Below is a small trained network, with its code and all its weights. Each question gives an input and a target symbol and asks what happens when units are switched off, that is, made to give their printed mean instead of their output.

import numpy as np


def w(rows, s, z=0):
    codes = np.array(rows[::2]) - 128.0
    scale = np.full(codes.shape[1], s)
    scale[-1] = z or s
    return codes * scale


def f(y):
    return y / 2 * (1 + np.tanh(0.7978845608 * (y + 0.044715 * y**3)))


def softmax(a):
    e = np.exp(a - a.max(-1, keepdims=True))
    return e / e.sum(-1, keepdims=True)


def log_softmax(a):
    a = a - a.max(-1, keepdims=True)
    return a - np.log(np.exp(a).sum(-1, keepdims=True))


def net(x, mask):
    ids = ['αβδζηθλξπστφω'.index(c) for c in x.split()]
    T = len(ids)
    res = E[ids] + P[:T]
    r = res
    for j in range(3):
        rows = slice(3 * j, 3 * j + 3)
        q, k, v = (r @ M[0][rows].T for M in (Q, K, V))
        z = softmax(np.where(np.tri(T) > 0, q @ k.T / 3**0.5, -1e9)) @ v
        o = O[0][rows]
        res = res + np.where(mask[j], z, o[:, -1]) @ o[:, :-1]
    y = f(res @ A[0][:, :-1].T + A[0][:, -1])
    res = res + np.where(mask[3:11], y, B[0][:, -1]) @ B[0][:, :-1]
    return log_softmax(res[-1] @ U[:, :-1].T + U[:, -1])


Q, K, V, O, A, B = {}, {}, {}, {}, {}, {}
E = w([
[162,74,192,77],'α',
[72,129,67,147],'β',
[101,186,44,120],'δ',
[54,49,111,97],'ζ',
[66,254,191,189],'η',
[131,210,69,20],'θ',
[196,78,165,168],'λ',
[73,110,92,102],'ξ',
[169,83,54,46],'π',
[102,215,172,101],'σ',
[152,55,179,39],'τ',
[95,132,77,163],'φ',
[229,130,160,122],'ω',
],0.015)
P = w([
[15,254,252,115],'0',
[45,142,117,156],'1',
[91,173,106,168],'2',
[99,164,107,158],'3',
[28,145,145,191],'4',
[9,187,183,158],'5',
],0.0037)
Q[0] = w([
[122,197,51,147],'h1',
[97,182,81,157],'h1',
[100,142,96,152],'h1',
[118,111,152,123],'h2',
[63,180,136,113],'h2',
[167,168,128,116],'h2',
[2,203,91,132],'h3',
[234,69,195,128],'h3',
[126,98,208,155],'h3',
],0.0091)
K[0] = w([
[174,76,7,90],'h1',
[137,141,39,90],'h1',
[124,75,77,94],'h1',
[125,139,112,155],'h2',
[138,161,140,142],'h2',
[183,194,116,138],'h2',
[102,247,141,140],'h3',
[222,80,81,86],'h3',
[146,100,144,122],'h3',
],0.011)
V[0] = w([
[85,209,141,158],'h1',
[122,80,112,107],'h1',
[165,44,115,116],'h1',
[91,107,157,172],'h2',
[57,91,199,142],'h2',
[54,148,109,108],'h2',
[131,89,68,84],'h3',
[95,145,247,88],'h3',
[96,151,58,89],'h3',
],0.011)
O[0] = w([
[166,140,62,221,215],'h1',
[126,3,141,76,103],'h1',
[123,95,208,126,34],'h1',
[103,168,75,177,127],'h2',
[138,50,140,214,163],'h2',
[96,63,154,149,209],'h2',
[39,139,138,11,55],'h3',
[199,44,170,216,254],'h3',
[68,216,94,44,158],'h3',
],0.0047,0.0067)
A[0] = w([
[98,87,139,52,252],'n1',
[65,137,23,179,208],'n2',
[178,48,15,138,220],'n3',
[90,164,34,165,99],'n4',
[155,98,185,216,146],'n5',
[179,155,134,254,121],'n6',
[75,197,199,88,181],'n7',
[183,81,184,160,132],'n8',
],0.0083,0.0028)
B[0] = w([
[69,25,69,143,157],'n1',
[142,184,254,106,206],'n2',
[84,207,68,172,177],'n3',
[158,137,255,68,178],'n4',
[170,141,118,74,214],'n5',
[68,138,19,111,245],'n6',
[146,90,65,40,151],'n7',
[214,87,121,107,173],'n8',
],0.0068,0.011)
U = w([
[108,163,201,167,168],'α',
[107,164,2,200,196],'β',
[160,142,113,143,91],'δ',
[64,106,138,131,171],'ζ',
[218,86,49,147,62],'η',
[156,40,139,107,136],'θ',
[245,132,102,99,93],'λ',
[89,85,73,66,253],'ξ',
[211,88,168,117,161],'π',
[142,164,58,39,45],'σ',
[14,49,111,174,66],'τ',
[106,151,194,144,76],'φ',
[182,188,186,73,45],'ω',
],0.0071,0.0037)

Each question gives the input, a string of symbols that net reads in full, and the target symbol t.
The units are the heads (3 rows each of Q, K, V and O) and the neurons (one row each of A and B). Each row of codes is followed by its name. A weight is (code - 128) times the scale printed after its matrix; where a second scale follows, it is the last column's (O, A, B and U).
mask holds one flag per unit, heads first, then neurons. A switched-off unit (its flag False) gives its mean, the last column of its rows in O or B, instead of its output. The means were averaged over made-up inputs and are rounded, as every weight is.
A unit's drop is (log p(t) with every unit on - log p(t) with that unit switched off) / (log p(t) with every unit on - log p(t) with every unit switched off).
The circuit of an input: a set's keep is (log p(t) with only the set's units on - log p(t) with every unit switched off) / (log p(t) with every unit on - log p(t) with every unit switched off). Starting from all 11 units, units are removed one at a time, each time the one whose removal leaves the highest keep (on an exact tie, the one counted first), for as long as the keep stays at least 0.8.
circuit, biggest first: the units of the circuit, biggest drop first
most important unit: the unit with the biggest drop
heads that matter: for each layer, one digit per head in row order, 1 if its drop is at least 0.15 and else 0, layers parted by /
drop when u is switched off: that unit's drop, to one decimal
input φ α θ η ζ ζ, target β: most important unit	h3
input η φ τ ζ, target β: circuit, biggest first	[h3; n3; h1]
input θ σ π α, target ξ: circuit, biggest first	[h3; n1]
input φ λ ζ ζ, target τ: heads that matter	101
input η ζ η τ θ, target β: heads that matter	001
input η ω ξ α, target β: circuit, biggest first	[h1; n3]
input η η τ, target β: circuit, biggest first	[h1; n3]
input σ β σ η η η, target β: circuit, biggest first	[n6; h3]
input σ η δ σ, target β: circuit, biggest first	[h3; n6; h1]
input ω θ δ η λ, target β: circuit, biggest first	[h1; n6]
input π π β, target ξ: heads that matter	111
input σ σ ω σ ω, target β: heads that matter	100
input ζ δ ζ, target τ: heads that matter	111
input ω π θ τ φ θ, target ξ: most important unit	h1
input σ η θ λ δ σ, target β: circuit, biggest first	[h3; n6; n2]
input η φ ω, target β: circuit, biggest first	[h1; n6]
input η φ θ, target β: drop when n3 is switched off	0.4
input ζ α η φ φ α, target β: drop when n3 is switched off	0.1
input φ ζ δ, target ω: drop when h1 is switched off	0.0
